Here is a tiny trained network, its code and every weight. The questions are about switching its units off for an input and a target symbol, where a switched-off unit gives its printed mean instead of its output.

import numpy as np


def w(rows, s, z=0):
    codes = np.array(rows[::2]) - 128.0
    scale = np.full(codes.shape[1], s)
    scale[-1] = z or s
    return codes * scale


def f(y):
    return y / 2 * (1 + np.tanh(0.7978845608 * (y + 0.044715 * y**3)))


def softmax(a):
    e = np.exp(a - a.max(-1, keepdims=True))
    return e / e.sum(-1, keepdims=True)


def log_softmax(a):
    a = a - a.max(-1, keepdims=True)
    return a - np.log(np.exp(a).sum(-1, keepdims=True))


def net(x, mask):
    ids = ['αβμξφψω'.index(c) for c in x.split()]
    T = len(ids)
    res = E[ids] + P[:T]
    q, k, v = (res @ M[0].T for M in (Q, K, V))
    z = softmax(np.where(np.tri(T) > 0, q @ k.T / 2**0.5, -1e9)) @ v
    res = res + np.where(mask[0], z, O[0][:, -1]) @ O[0][:, :-1]
    y = f(res @ A[0][:, :-1].T + A[0][:, -1])
    res = res + np.where(mask[1:25], y, B[0][:, -1]) @ B[0][:, :-1]
    return log_softmax(res[-1] @ U[:, :-1].T + U[:, -1])


Q, K, V, O, A, B = {}, {}, {}, {}, {}, {}
E = w([
[77,178,181,146],'α',
[47,208,139,151],'β',
[242,121,184,158],'μ',
[198,163,108,191],'ξ',
[160,140,140,248],'φ',
[110,218,126,134],'ψ',
[72,165,215,141],'ω',
],0.017)
P = w([
[113,146,122,184],'0',
[104,95,105,155],'1',
[111,66,152,155],'2',
[153,121,129,95],'3',
[133,210,175,119],'4',
[140,120,154,100],'5',
[86,66,249,151],'6',
],0.018)
Q[0] = w([
[91,89,131,131],'h1',
[158,192,99,3],'h1',
],0.014)
K[0] = w([
[122,254,65,39],'h1',
[85,51,49,35],'h1',
],0.0093)
V[0] = w([
[254,118,145,102],'h1',
[185,211,26,109],'h1',
],0.0095)
O[0] = w([
[90,187,146,233,3],'h1',
[187,251,51,87,53],'h1',
],0.019,0.0043)
A[0] = w([
[155,145,205,91,109],'n1',
[160,129,129,116,165],'n2',
[72,177,127,184,150],'n3',
[40,176,171,145,148],'n4',
[155,87,134,175,51],'n5',
[226,160,156,127,146],'n6',
[91,176,95,183,104],'n7',
[178,176,124,120,185],'n8',
[110,95,138,153,126],'n9',
[28,153,100,152,185],'n10',
[99,149,212,105,51],'n11',
[254,114,91,169,120],'n12',
[54,161,76,132,162],'n13',
[160,113,132,179,31],'n14',
[172,120,134,181,2],'n15',
[88,193,100,100,89],'n16',
[121,43,154,157,136],'n17',
[124,102,127,152,103],'n18',
[125,111,191,89,113],'n19',
[61,71,69,66,183],'n20',
[209,174,96,79,93],'n21',
[109,156,143,70,103],'n22',
[101,147,25,198,96],'n23',
[104,141,170,125,67],'n24',
],0.011,0.0073)
B[0] = w([
[135,165,119,141,201],'n1',
[150,98,162,160,147],'n2',
[132,105,123,72,215],'n3',
[149,116,106,84,233],'n4',
[170,161,148,90,154],'n5',
[60,127,86,168,161],'n6',
[177,45,82,97,183],'n7',
[162,76,2,163,151],'n8',
[95,131,113,136,176],'n9',
[163,73,147,202,189],'n10',
[92,150,93,107,202],'n11',
[106,56,181,113,161],'n12',
[189,209,129,149,152],'n13',
[143,222,164,96,148],'n14',
[98,175,138,111,147],'n15',
[158,176,22,130,141],'n16',
[134,174,67,139,246],'n17',
[146,118,95,108,141],'n18',
[114,118,89,152,236],'n19',
[66,183,136,156,254],'n20',
[106,152,229,155,159],'n21',
[145,131,179,104,171],'n22',
[65,84,192,75,161],'n23',
[124,135,93,124,155],'n24',
],0.0081,0.011)
U = w([
[88,71,129,126,45],'α',
[128,82,163,8,140],'β',
[159,1,142,168,236],'μ',
[150,86,96,94,72],'ξ',
[112,118,184,208,164],'φ',
[135,175,140,152,134],'ψ',
[47,71,99,161,2],'ω',
],0.007,0.006)

Each question gives the input, a string of symbols that net reads in full, and the target symbol t.
The units are the heads (2 rows each of Q, K, V and O) and the neurons (one row each of A and B). Each row of codes is followed by its name. A weight is (code - 128) times the scale printed after its matrix; where a second scale follows, it is the last column's (O, A, B and U).
mask holds one flag per unit, heads first, then neurons. A switched-off unit (its flag False) gives its mean, the last column of its rows in O or B, instead of its output. The means were averaged over made-up inputs and are rounded, as every weight is.
A unit's drop is (log p(t) with every unit on - log p(t) with that unit switched off) / (log p(t) with every unit on - log p(t) with every unit switched off).
The circuit of an input: a set's keep is (log p(t) with only the set's units on - log p(t) with every unit switched off) / (log p(t) with every unit on - log p(t) with every unit switched off). Starting from the 12 units with the biggest drops (on a tie, the unit counted first), units are removed one at a time, each time the one whose removal leaves the highest keep (on an exact tie, the one counted first), for as long as the keep stays at least 0.8.
units of the circuit, in order: the units of the circuit, biggest drop first
k most important neurons: the k neurons with the biggest drops, biggest first
drop when u is switched off: that unit's drop, to one decimal
input φ ω ω ω ω, target ω: units of the circuit, in order	[h1; n19; n11; n17]
input ξ ξ μ ψ, target μ: 4 most important neurons	[n10; n7; n20; n17]
input φ μ μ β ω, target μ: most important neuron	[n10]
input μ μ μ β α, target μ: 2 most important neurons	[n10; n7]
input φ ω β β ξ, target μ: units of the circuit, in order	[n20; h1]
input β β α α β μ α, target β: 2 most important neurons	[n10; n22]
input β β μ β φ, target μ: 3 most important neurons	[n7; n20; n10]
input ψ ψ μ ψ ξ β, target ψ: 2 most important neurons	[n13; n16]
input μ μ ψ μ β β, target μ: 2 most important neurons	[n10; n20]
input ω β β β μ ω β, target μ: 2 most important neurons	[n10; n7]
input β ξ φ μ ψ ψ, target μ: 3 most important neurons	[n20; n10; n17]
input μ ξ ω α φ, target μ: 2 most important neurons	[n7; n20]
input ω β β, target ω: 2 most important neurons	[n20; n17]
input β β ψ, target β: units of the circuit, in order	[h1]
input ω ξ β μ β μ β, target β: drop when n3 is switched off	-0.1
input α ψ ξ ω ξ ω ω, target ξ: drop when n8 is switched off	0.2
input μ ω α φ ξ β ψ, target ξ: drop when n7 is switched off	0.3
input μ β β μ ξ β α, target ξ: drop when h1 is switched off	0.7
